m =
[[4 6 3 4 5 3]
 [6 4 2 3 8 6]
 [4 4 4 4 4 4]
 [7 5 5 3 3 7]
 [4 4 3 3 4 4]
 [4 4 4 4 4 4]
 [7 5 5 3 3 6]
 [6 4 2 3 4 5]
 [6 4 2 3 8 6]
 [4 6 2 4 6 4]
 [6 4 3 3 4 6]
 [4 7 2 5 8 3]]
Indices start at 0.
(0, 0)	4
(10, 5)	6
(1, 1)	4
(0, 5)	3
(4, 1)	4
(5, 0)	4
(3, 0)	7
(6, 1)	5
(7, 0)	6
(6, 3)	3
(3, 2)	5
(11, 1)	7
(8, 1)	4
(7, 2)	2
(5, 5)	4
(11, 2)	2
(7, 3)	3
(1, 0)	6
(8, 0)	6
(6, 4)	3
(7, 5)	5
(10, 4)	4
(10, 0)	6
(8, 2)	2
(2, 1)	4

arr =
[[57 52 70 44 49 84 62 72 62 46 49 70 64 45 60]
 [57 53 70 44 49 84 61 72 62 46 49 70 64 45 60]
 [21 51 64 65 44 64 71 53 43 40 54 43 50 33 49]
 [22 53 47 71 42 52 69 43 48 47 59 36 44 34 51]
 [66 45 37 41 58 21 39 39 36 57 52 50 47 68 56]
 [20 52 59 68 44 60 71 50 44 42 56 40 47 33 49]
 [26 49 71 58 45 71 71 59 42 37 52 50 54 34 51]
 [73 53 52 44 66 30 29 49 44 58 47 51 51 77 41]
 [23 52 41 71 42 48 69 40 50 50 60 36 43 34 53]
 [43 47 23 58 44 31 60 32 48 58 61 42 41 45 65]
 [36 48 74 50 46 78 70 65 45 37 50 59 58 37 56]
 [71 61 64 48 56 77 48 71 76 58 49 68 64 56 52]]
Rows and columns are counted from 0.
row 0 col 0	57
row 2 col 7	53
row 4 col 8	36
row 0 col 8	62
row 11 col 12	64
row 7 col 14	41
row 8 col 10	60
row 3 col 0	22
row 7 col 7	49
row 6 col 12	54
row 7 col 1	53
row 1 col 11	70
row 7 col 11	51
row 1 col 14	60
row 9 col 11	42
row 11 col 6	48
row 3 col 6	69
row 2 col 6	71
row 8 col 7	40
row 3 col 10	59
row 8 col 1	52
row 2 col 10	54
row 4 col 5	21
row 10 col 12	58
row 0 col 2	70
row 11 col 5	77
row 9 col 14	65
row 9 col 1	47
row 0 col 3	44
row 3 col 1	53
row 10 col 14	56
row 0 col 12	64
row 0 col 5	84
row 8 col 14	53
row 6 col 10	52
row 4 col 4	58
row 6 col 2	71

x =
array([[ 34,  -6, -90, -25, -72, -85, -20,  68,   4, -38,  -3],
       [ 38,  22, -59, -50, -51, -36, -19,  37,  15,   7,   0],
       [ 45,  56, -49, -49, -72, -35, -31,  -2,  33,  42,   7],
       [ 27,  34, -78, -14, -34, -30,  11,  33,   4,   1,  -4],
       [ 50,  22, -32, -11, -20, -32,   5,  28,   3,  -6, -14]])
x[0, 0] -> 34
x[1, 10] -> 0
x[1, 1] -> 22
x[3, 9] -> 1
x[3, 1] -> 34
x[2, 2] -> -49
x[4, 0] -> 50
x[4, 8] -> 3
x[1, 3] -> -50
x[0] -> [34, -6, -90, -25, -72, -85, -20, 68, 4, -38, -3]
x[2, 1] -> 56
x[2, 9] -> 42
x[2, 3] -> -49
x[:, 8] -> [4, 15, 33, 4, 3]
x[0, 5] -> -85
x[4, 6] -> 5
x[3, 6] -> 11
x[4] -> [50, 22, -32, -11, -20, -32, 5, 28, 3, -6, -14]
x[1, 6] -> -19
x[:, 6] -> [-20, -19, -31, 11, 5]
x[2, 0] -> 45
x[3, 8] -> 4
x[2, 8] -> 33
x[0, 3] -> -25
x[2, 5] -> -35
x[4, 10] -> -14
x[:, 2] -> [-90, -59, -49, -78, -32]
x[3] -> [27, 34, -78, -14, -34, -30, 11, 33, 4, 1, -4]
x[:, 5] -> [-85, -36, -35, -30, -32]
x[3, 2] -> -78

A = [-66 -60  47  12  21  -2  53 -32]
A[0] -> -66
A[6] -> 53
A[7] -> -32

B =
[[-27, 32, -64, -7, -41, 1, 4, 7],
[26, -25, 25, 36, -13, 3, 5, -13],
[74, -57, -47, 39, -11, -2, -3, -36],
[69, -6, -87, -11, 7, -7, 8, 11],
[37, 21, 25, -11, 0, 1, -2, 16],
[-82, -20, -38, 17, 11, -5, -9, -19],
[-52, 34, -57, -3, 33, -5, 14, 3],
[-84, 0, -19, 30, -35, 2, 8, -21],
[17, -36, 41, -10, 16, -3, -3, -7]]
B[0][0]: -27
B[6][3]: -3
B[1][4]: -13
B[:, 1]: [32, -25, -57, -6, 21, -20, 34, 0, -36]
B[:, 4]: [-41, -13, -11, 7, 0, 11, 33, -35, 16]
B[3][0]: 69
B[0][5]: 1
B[3][2]: -87
B[2][5]: -2
B[:, 5]: [1, 3, -2, -7, 1, -5, -5, 2, -3]
B[2][7]: -36
B[0][6]: 4
B[3]: [69, -6, -87, -11, 7, -7, 8, 11]
B[6][0]: -52
B[3][6]: 8
B[2][3]: 39
B[0][4]: -41
B[4][2]: 25
B[:, 7]: [7, -13, -36, 11, 16, -19, 3, -21, -7]
B[1][5]: 3
B[4]: [37, 21, 25, -11, 0, 1, -2, 16]
B[5][1]: -20
B[3][1]: -6
B[:, 6]: [4, 5, -3, 8, -2, -9, 14, 8, -3]
B[7][1]: 0
B[4][1]: 21
B[5][3]: 17
B[4][3]: -11
B[8]: [17, -36, 41, -10, 16, -3, -3, -7]
B[7][2]: -19
B[1][6]: 5
B[0]: [-27, 32, -64, -7, -41, 1, 4, 7]
B[8][2]: 41
B[6][1]: 34
B[7][6]: 8
B[0][3]: -7

W =
4871  4488  2269  2523  4861  5351  5161  3976  3283  5257  2642  2209  4556  5400  4890
7526  6039  4382  1452  6927  7692  7277  6602  3484  7608  4761  4295  6038  8107  7078
4358  3872  2858  2836  4066  4533  4386  3802  3161  4417  3113  2829  3968  4540  4060
7814  8046  9940  9236  7800  7406  7546  8558  8837  7490  9628  9989  7979  7395  7789
W[0, -15] => 4871
W[1, -1] => 7078
W[-3, 0] => 7526
W[2, 2] => 2858
W[:, -3] => [4556, 6038, 3968, 7979]
W[0, 10] => 2642
W[3] => [7814, 8046, 9940, 9236, 7800, 7406, 7546, 8558, 8837, 7490, 9628, 9989, 7979, 7395, 7789]
W[-1, -9] => 7546
W[3, 13] => 7395
W[3, -3] => 7979
W[-2, -10] => 4533
W[1, -5] => 4761
W[2] => [4358, 3872, 2858, 2836, 4066, 4533, 4386, 3802, 3161, 4417, 3113, 2829, 3968, 4540, 4060]
W[-3, 4] => 6927
W[3, 8] => 8837
W[-1, 7] => 8558
W[:, -5] => [2642, 4761, 3113, 9628]
W[-4, 2] => 2269
W[-4, 9] => 5257
W[:, 11] => [2209, 4295, 2829, 9989]
W[1, -10] => 7692
W[2, 8] => 3161
W[3, 4] => 7800
W[-3, 13] => 8107
W[-4, -4] => 2209
W[0, -12] => 2523
W[1, 3] => 1452
W[-3, 6] => 7277
W[:, -12] => [2523, 1452, 2836, 9236]

X = [-11, 78, 36, -7]
X[0] = -11
X[3] = -7
X[1] = 78

grid =
[[136, 963, 974, 929, 261, 936, 231, 925, 138, 339, 218, 242, 255],
 [173, 944, 957, 902, 275, 911, 245, 896, 175, 350, 232, 256, 269],
 [143, 984, 991, 950, 250, 956, 219, 947, 144, 322, 205, 230, 244],
 [128, 987, 990, 957, 272, 960, 242, 952, 130, 350, 228, 253, 266],
 [844, 75, 62, 115, 743, 106, 772, 122, 843, 668, 785, 762, 749]]
grid[0,0] => 136
grid[1,10] => 232
grid[:, 6] => [231, 245, 219, 242, 772]
grid[4] => [844, 75, 62, 115, 743, 106, 772, 122, 843, 668, 785, 762, 749]
grid[0,3] => 929
grid[4,8] => 843
grid[:, 8] => [138, 175, 144, 130, 843]
grid[0,10] => 218
grid[1,5] => 911
grid[2] => [143, 984, 991, 950, 250, 956, 219, 947, 144, 322, 205, 230, 244]
grid[3,5] => 960
grid[2,8] => 144
grid[2,12] => 244
grid[3,12] => 266
grid[1,2] => 957
grid[0,2] => 974
grid[4,1] => 75
grid[2,10] => 205
grid[4,4] => 743
grid[:, 7] => [925, 896, 947, 952, 122]
grid[:, 11] => [242, 256, 230, 253, 762]
grid[4,3] => 115
grid[2,4] => 250
grid[1,6] => 245
grid[1,3] => 902
grid[0,7] => 925
grid[1,8] => 175
grid[4,2] => 62
grid[2,9] => 322
grid[3,11] => 253
grid[3,2] => 990
